Here is a tiny trained network, its code and every weight. The questions are about switching its units off for an input and a target symbol, where a switched-off unit gives its printed mean instead of its output.

import numpy as np


def w(rows, s, z=0):
    codes = np.array(rows[::2]) - 128.0
    scale = np.full(codes.shape[1], s)
    scale[-1] = z or s
    return codes * scale


def norm(h):
    return h / np.sqrt((h * h).mean(-1, keepdims=True) + 1e-5)


def softmax(a):
    e = np.exp(a - a.max(-1, keepdims=True))
    return e / e.sum(-1, keepdims=True)


def log_softmax(a):
    a = a - a.max(-1, keepdims=True)
    return a - np.log(np.exp(a).sum(-1, keepdims=True))


def net(x, mask):
    ids = ['ΣΨγδζτω'.index(c) for c in x.split()]
    T = len(ids)
    res = E[ids] + P[:T]
    u = 0
    for l in range(2):
        r = norm(res)
        for j in range(3):
            rows = slice(4 * j, 4 * j + 4)
            q, k, v = (r @ M[l][rows].T for M in (Q, K, V))
            z = softmax(np.where(np.tri(T) > 0, q @ k.T / 4**0.5, -1e9)) @ v
            o = O[l][rows]
            res = res + np.where(mask[u + j], z, o[:, -1]) @ o[:, :-1]
        u += 3
    return log_softmax(norm(res)[-1] @ U[:, :-1].T + U[:, -1])


Q, K, V, O = {}, {}, {}, {}
E = w([
[35,82,139,141,105,106,121],'Σ',
[167,87,101,200,86,4,148],'Ψ',
[182,125,159,107,159,112,96],'γ',
[172,135,122,97,51,153,128],'δ',
[127,176,86,90,151,92,103],'ζ',
[124,124,189,9,120,59,188],'τ',
[152,142,82,124,157,142,197],'ω',
],0.021)
P = w([
[90,1,77,126,108,82,125],'0',
[122,136,172,180,111,70,163],'1',
[117,79,130,98,130,116,161],'2',
[154,16,80,79,132,119,117],'3',
[127,206,201,189,113,99,148],'4',
[102,133,175,93,148,173,181],'5',
[164,10,76,64,154,154,90],'6',
[122,235,221,186,142,126,141],'7',
[137,152,182,117,184,182,164],'8',
[170,37,69,51,189,182,105],'9',
],0.008)
Q[0] = w([
[135,179,135,37,178,156,115],'0.h1',
[205,120,143,142,177,158,105],'0.h1',
[117,115,181,93,174,68,169],'0.h1',
[205,180,127,105,155,120,81],'0.h1',
[209,123,105,94,180,123,143],'0.h2',
[104,151,130,111,123,120,60],'0.h2',
[107,66,42,88,119,125,116],'0.h2',
[68,249,168,193,120,134,141],'0.h2',
[147,122,99,137,137,127,150],'0.h3',
[133,107,115,160,114,105,187],'0.h3',
[133,126,159,118,134,100,139],'0.h3',
[133,114,144,112,125,122,112],'0.h3',
],0.014)
K[0] = w([
[99,123,109,97,204,165,168],'0.h1',
[189,123,131,191,162,149,158],'0.h1',
[112,112,151,117,175,84,158],'0.h1',
[187,171,90,143,125,156,189],'0.h1',
[102,116,138,31,133,202,134],'0.h2',
[144,93,118,169,116,124,157],'0.h2',
[158,9,93,102,127,116,92],'0.h2',
[160,176,177,192,101,89,141],'0.h2',
[129,97,128,109,109,108,116],'0.h3',
[131,114,179,130,99,91,125],'0.h3',
[140,90,152,148,136,134,159],'0.h3',
[126,109,128,148,126,133,148],'0.h3',
],0.015)
V[0] = w([
[133,69,29,191,63,230,209],'0.h1',
[128,172,96,144,63,157,127],'0.h1',
[153,89,217,107,87,101,112],'0.h1',
[14,142,96,49,155,159,100],'0.h1',
[88,170,131,98,34,61,60],'0.h2',
[161,34,205,190,137,179,107],'0.h2',
[168,190,89,165,157,163,46],'0.h2',
[149,127,158,96,23,207,169],'0.h2',
[147,206,89,137,158,161,117],'0.h3',
[158,78,191,140,130,139,198],'0.h3',
[158,100,2,167,133,156,244],'0.h3',
[128,187,159,100,137,87,130],'0.h3',
],0.006)
O[0] = w([
[90,106,143,72,45,96,226,171],'0.h1',
[51,134,96,118,111,152,122,43],'0.h1',
[106,103,155,172,190,186,93,139],'0.h1',
[134,131,72,184,87,50,81,1],'0.h1',
[255,154,70,98,91,149,195,113],'0.h2',
[109,118,169,112,201,110,184,100],'0.h2',
[206,34,181,147,123,222,156,24],'0.h2',
[182,108,113,178,174,24,113,109],'0.h2',
[170,164,104,176,88,76,134,12],'0.h3',
[154,132,124,122,85,190,88,219],'0.h3',
[214,159,117,167,189,185,40,189],'0.h3',
[115,80,119,115,126,78,148,147],'0.h3',
],0.0063,0.0025)
Q[1] = w([
[159,120,109,171,169,154,78],'1.h1',
[159,137,91,99,137,63,135],'1.h1',
[145,182,88,131,176,184,70],'1.h1',
[149,169,56,104,133,133,114],'1.h1',
[139,165,155,8,69,112,132],'1.h2',
[31,132,59,134,129,88,183],'1.h2',
[142,160,5,209,116,183,109],'1.h2',
[105,129,95,201,129,130,118],'1.h2',
[140,75,65,76,130,131,84],'1.h3',
[131,89,123,116,94,89,71],'1.h3',
[137,153,160,131,81,118,136],'1.h3',
[125,172,151,161,110,131,81],'1.h3',
],0.014)
K[1] = w([
[177,81,169,166,169,128,66],'1.h1',
[133,85,153,87,83,156,133],'1.h1',
[192,151,207,104,135,99,7],'1.h1',
[131,119,160,103,69,88,92],'1.h1',
[131,163,102,132,167,209,230],'1.h2',
[100,109,123,212,126,168,105],'1.h2',
[173,164,201,139,121,149,9],'1.h2',
[117,128,189,122,95,120,71],'1.h2',
[144,38,73,81,160,96,100],'1.h3',
[114,108,73,112,149,169,153],'1.h3',
[85,164,133,175,132,126,154],'1.h3',
[144,243,128,182,174,128,158],'1.h3',
],0.013)
V[1] = w([
[170,80,173,93,89,78,167],'1.h1',
[98,58,199,97,91,147,47],'1.h1',
[100,124,143,169,11,79,82],'1.h1',
[112,48,93,194,85,108,232],'1.h1',
[61,114,147,51,82,51,78],'1.h2',
[167,118,184,173,33,156,76],'1.h2',
[115,143,151,216,192,90,72],'1.h2',
[101,140,55,172,133,134,169],'1.h2',
[200,115,100,46,185,128,176],'1.h3',
[114,53,12,198,92,212,230],'1.h3',
[34,190,43,2,169,235,99],'1.h3',
[89,92,38,138,208,38,184],'1.h3',
],0.0065)
O[1] = w([
[192,138,119,133,112,106,122,185],'1.h1',
[163,211,163,193,156,138,85,108],'1.h1',
[142,159,198,178,103,104,168,47],'1.h1',
[113,121,108,115,55,33,163,137],'1.h1',
[184,87,144,93,156,149,60,159],'1.h2',
[171,123,115,78,40,136,88,2],'1.h2',
[173,101,110,131,110,55,112,7],'1.h2',
[91,88,71,133,162,125,104,193],'1.h2',
[100,122,130,237,53,149,96,234],'1.h3',
[147,105,255,157,162,105,79,103],'1.h3',
[108,131,158,115,20,23,137,119],'1.h3',
[124,228,191,111,89,172,63,172],'1.h3',
],0.008,0.0049)
U = w([
[25,125,194,200,112,120,84,196],'Σ',
[199,96,135,214,155,60,158,134],'Ψ',
[144,117,141,132,205,219,83,213],'γ',
[191,140,150,109,31,212,145,107],'δ',
[137,214,19,170,110,115,65,88],'ζ',
[185,164,157,2,162,91,136,5],'τ',
[63,89,63,158,156,168,189,141],'ω',
],0.0066,0.0026)

Each question gives the input, a string of symbols that net reads in full, and the target symbol t.
The units are the heads (4 rows each of Q, K, V and O). Each row of codes is followed by its name. A weight is (code - 128) times the scale printed after its matrix; where a second scale follows, it is the last column's (O and U).
mask holds one flag per head, layer by layer. A switched-off head (its flag False) gives its mean, the last column of its rows in O, instead of its output. The means were averaged over made-up inputs and are rounded, as every weight is.
A unit's drop is (log p(t) with every unit on - log p(t) with that unit switched off) / (log p(t) with every unit on - log p(t) with every unit switched off).
The circuit of an input: a set's keep is (log p(t) with only the set's units on - log p(t) with every unit switched off) / (log p(t) with every unit on - log p(t) with every unit switched off). Starting from all 6 units, units are removed one at a time, each time the one whose removal leaves the highest keep (on an exact tie, the one counted first), for as long as the keep stays at least 0.8.
circuit, biggest first: the units of the circuit, biggest drop first
most important unit: the unit with the biggest drop
heads that matter: for each layer, one digit per head in row order, 1 if its drop is at least 0.15 and else 0, layers parted by /
input Σ ω ω γ ω, target Σ: heads that matter -> 010 / 001
input γ δ δ γ Ψ γ γ Ψ ω γ, target ω: circuit, biggest first -> [1.h3 1.h2]
input γ Ψ ω γ Ψ Σ δ Ψ, target γ: circuit, biggest first -> [1.h3 0.h1]
input ζ Ψ ω τ γ Ψ ζ ζ, target ω: circuit, biggest first -> [1.h3 1.h2]
input Σ ω δ, target τ: circuit, biggest first -> [1.h3]
input γ δ δ γ ω δ Σ δ δ, target Ψ: circuit, biggest first -> [0.h2 1.h2]
input γ ζ γ γ ω Ψ, target ω: heads that matter -> 100 / 100
input Σ ω ω ζ ω, target Σ: heads that matter -> 110 / 001
input γ ζ ω ω γ γ ω Ψ, target ω: heads that matter -> 101 / 101
input ω γ γ τ τ, target ω: circuit, biggest first -> [0.h3 0.h1 1.h3]
input γ Σ γ γ γ γ ω γ ζ, target ω: circuit, biggest first -> [1.h2 1.h3]
input τ ω γ, target ζ: circuit, biggest first -> [1.h3 0.h2]
input Σ γ ζ Σ γ ω Σ γ, target ω: circuit, biggest first -> [0.h1 1.h2 1.h1]
input ω γ τ Ψ δ ζ Σ ζ γ, target δ: heads that matter -> 110 / 000
input γ γ ω γ δ γ Σ γ δ γ, target τ: circuit, biggest first -> [0.h1]
input Σ τ γ ω γ τ Σ τ, target ω: heads that matter -> 100 / 011
input δ γ γ γ γ γ ω τ ζ ζ, target Σ: circuit, biggest first -> [0.h1 1.h3 0.h2]
input γ γ ζ Ψ ω γ Ψ, target γ: circuit, biggest first -> [0.h1 1.h3]
input ω δ Σ δ, target Σ: heads that matter -> 111 / 011
input Σ γ ζ ω, target τ: heads that matter -> 000 / 001
input δ γ γ δ ω γ γ γ, target Σ: most important unit -> 0.h1
input γ γ γ γ γ γ τ ω Σ γ, target ζ: heads that matter -> 010 / 101
input ζ ω γ, target δ: heads that matter -> 111 / 000
input ω ζ Ψ, target Σ: heads that matter -> 111 / 001
